Below are the code and all the weights of a small trained network. Each question names an input and a target symbol and asks about switching units off, where a switched-off unit gives its printed mean instead of its output.

import numpy as np


def w(rows, s, z=0):
    codes = np.array(rows[::2]) - 128.0
    scale = np.full(codes.shape[1], s)
    scale[-1] = z or s
    return codes * scale


def f(y):
    return np.maximum(y, 0)


def softmax(a):
    e = np.exp(a - a.max(-1, keepdims=True))
    return e / e.sum(-1, keepdims=True)


def log_softmax(a):
    a = a - a.max(-1, keepdims=True)
    return a - np.log(np.exp(a).sum(-1, keepdims=True))


def net(x, mask):
    ids = ['ΠΨαδελμσφω'.index(c) for c in x.split()]
    T = len(ids)
    res = E[ids] + P[:T]
    r = res
    for j in range(2):
        rows = slice(2 * j, 2 * j + 2)
        q, k, v = (r @ M[0][rows].T for M in (Q, K, V))
        z = softmax(np.where(np.tri(T) > 0, q @ k.T / 2**0.5, -1e9)) @ v
        o = O[0][rows]
        res = res + np.where(mask[j], z, o[:, -1]) @ o[:, :-1]
    y = f(res @ A[0][:, :-1].T + A[0][:, -1])
    res = res + np.where(mask[2:14], y, B[0][:, -1]) @ B[0][:, :-1]
    return log_softmax(res[-1] @ U[:, :-1].T + U[:, -1])


Q, K, V, O, A, B = {}, {}, {}, {}, {}, {}
E = w([
[131,137,103,190,201],'Π',
[19,45,76,79,97],'Ψ',
[71,49,125,113,188],'α',
[157,120,115,170,1],'δ',
[213,81,39,112,88],'ε',
[117,69,92,128,70],'λ',
[53,57,95,105,100],'μ',
[124,62,120,138,215],'σ',
[118,113,25,181,43],'φ',
[158,66,117,111,2],'ω',
],0.011)
P = w([
[97,202,145,115,195],'0',
[43,146,176,174,19],'1',
[197,20,49,188,131],'2',
[75,126,148,84,26],'3',
[98,198,143,178,80],'4',
[169,2,2,145,210],'5',
[27,154,178,112,91],'6',
],0.009)
Q[0] = w([
[120,73,127,2,115],'h0',
[82,81,189,213,61],'h0',
[26,132,71,227,62],'h1',
[196,203,144,139,159],'h1',
],0.008)
K[0] = w([
[169,55,59,236,95],'h0',
[239,171,27,2,196],'h0',
[141,142,57,114,250],'h1',
[100,237,159,136,40],'h1',
],0.0075)
V[0] = w([
[93,74,225,52,123],'h0',
[107,98,134,70,217],'h0',
[198,199,99,125,53],'h1',
[36,124,146,121,3],'h1',
],0.0082)
O[0] = w([
[191,204,87,2,98,72],'h0',
[179,96,67,104,210,124],'h0',
[44,16,178,199,68,1],'h1',
[15,143,155,120,5,72],'h1',
],0.0082,0.0038)
A[0] = w([
[89,62,75,207,204,199],'n0',
[11,45,87,73,88,155],'n1',
[218,248,122,82,101,133],'n2',
[200,166,136,92,168,30],'n3',
[253,107,24,123,184,1],'n4',
[168,153,208,165,190,61],'n5',
[63,226,83,82,110,38],'n6',
[226,95,160,162,60,44],'n7',
[205,170,177,204,155,147],'n8',
[115,46,45,119,201,158],'n9',
[78,188,166,81,188,110],'n10',
[41,151,96,172,42,196],'n11',
],0.0063,0.0041)
B[0] = w([
[118,39,124,135,19,253],'n0',
[197,172,176,198,69,225],'n1',
[77,172,76,126,254,180],'n2',
[101,112,116,179,171,160],'n3',
[49,170,212,162,164,242],'n4',
[152,138,50,130,75,141],'n5',
[101,143,27,94,22,147],'n6',
[139,83,61,167,173,150],'n7',
[209,104,121,151,77,162],'n8',
[201,131,130,179,112,252],'n9',
[141,177,68,32,74,151],'n10',
[108,121,169,96,172,243],'n11',
],0.0073,0.0066)
U = w([
[228,57,46,215,118,126],'Π',
[100,185,46,65,41,71],'Ψ',
[144,179,87,71,165,253],'α',
[68,180,195,178,106,63],'δ',
[143,21,139,222,145,71],'ε',
[101,131,151,94,97,179],'λ',
[77,156,71,75,77,126],'μ',
[190,112,106,161,187,58],'σ',
[2,105,135,216,137,20],'φ',
[119,179,201,103,69,144],'ω',
],0.0075,0.0039)

Each question gives the input, a string of symbols that net reads in full, and the target symbol t.
The units are the heads (2 rows each of Q, K, V and O) and the neurons (one row each of A and B). Each row of codes is followed by its name. A weight is (code - 128) times the scale printed after its matrix; where a second scale follows, it is the last column's (O, A, B and U).
mask holds one flag per unit, heads first, then neurons. A switched-off unit (its flag False) gives its mean, the last column of its rows in O or B, instead of its output. The means were averaged over made-up inputs and are rounded, as every weight is.
A unit's drop is (log p(t) with every unit on - log p(t) with that unit switched off) / (log p(t) with every unit on - log p(t) with every unit switched off).
The circuit of an input: a set's keep is (log p(t) with only the set's units on - log p(t) with every unit switched off) / (log p(t) with every unit on - log p(t) with every unit switched off). Starting from the 12 units with the biggest drops (on a tie, the unit counted first), units are removed one at a time, each time the one whose removal leaves the highest keep (on an exact tie, the one counted first), for as long as the keep stays at least 0.8.
units of the circuit, in order: the units of the circuit, biggest drop first
top k neurons: the k neurons with the biggest drops, biggest first
heads that matter: for each layer, one digit per head in row order, 1 if its drop is at least 0.15 and else 0, layers parted by /
input ω φ Ψ ω α Π φ, target Π: units of the circuit, in order -> (h1)
input Π α α μ σ α ε, target α: units of the circuit, in order -> (h1 n2 h0)
input Π α μ δ Π α ε, target α: top 3 neurons -> (n0 n2 n1)
input α Π α Ψ, target α: units of the circuit, in order -> (h1 n0)
input α α Ψ Π δ, target α: units of the circuit, in order -> (n2 h0 h1)
input μ Π ε α, target ε: units of the circuit, in order -> (h0 h1 n4)
input λ φ α φ, target α: heads that matter -> 01
input δ Π δ λ ω, target δ: units of the circuit, in order -> (h1 h0)
input α Ψ Ψ Ψ, target Ψ: heads that matter -> 11
input Ψ λ Ψ α λ, target Ψ: top 2 neurons -> (n6 n4)
input μ ω μ μ α Π ω, target Π: top 2 neurons -> (n11 n8)
input α σ Π ω, target Π: units of the circuit, in order -> (h0 h1)
input Π α Π α, target Π: units of the circuit, in order -> (h1 n4 n11)
input Π Ψ Ψ λ σ α α, target α: top neuron -> (n10)
input δ Ψ ω Ψ, target ω: heads that matter -> 01
input Ψ μ Ψ ω, target Ψ: heads that matter -> 11
input φ ω ω ε, target ω: units of the circuit, in order -> (h1 n1 h0)
input λ Ψ Π Π ε α Ψ, target α: top 2 neurons -> (n10 n1)
input Π α ω Π Ψ Ψ μ, target Ψ: units of the circuit, in order -> (h1 n6 n10)
input ε σ α ε λ Π δ, target Π: top 2 neurons -> (n8 n11)
input φ φ α φ λ Π δ, target Π: units of the circuit, in order -> (h1 n8)
input α ε α α, target α: top neuron -> (n0)
input λ α Π α, target Π: top 2 neurons -> (n4 n11)
input λ σ α μ, target α: top 2 neurons -> (n0 n2)
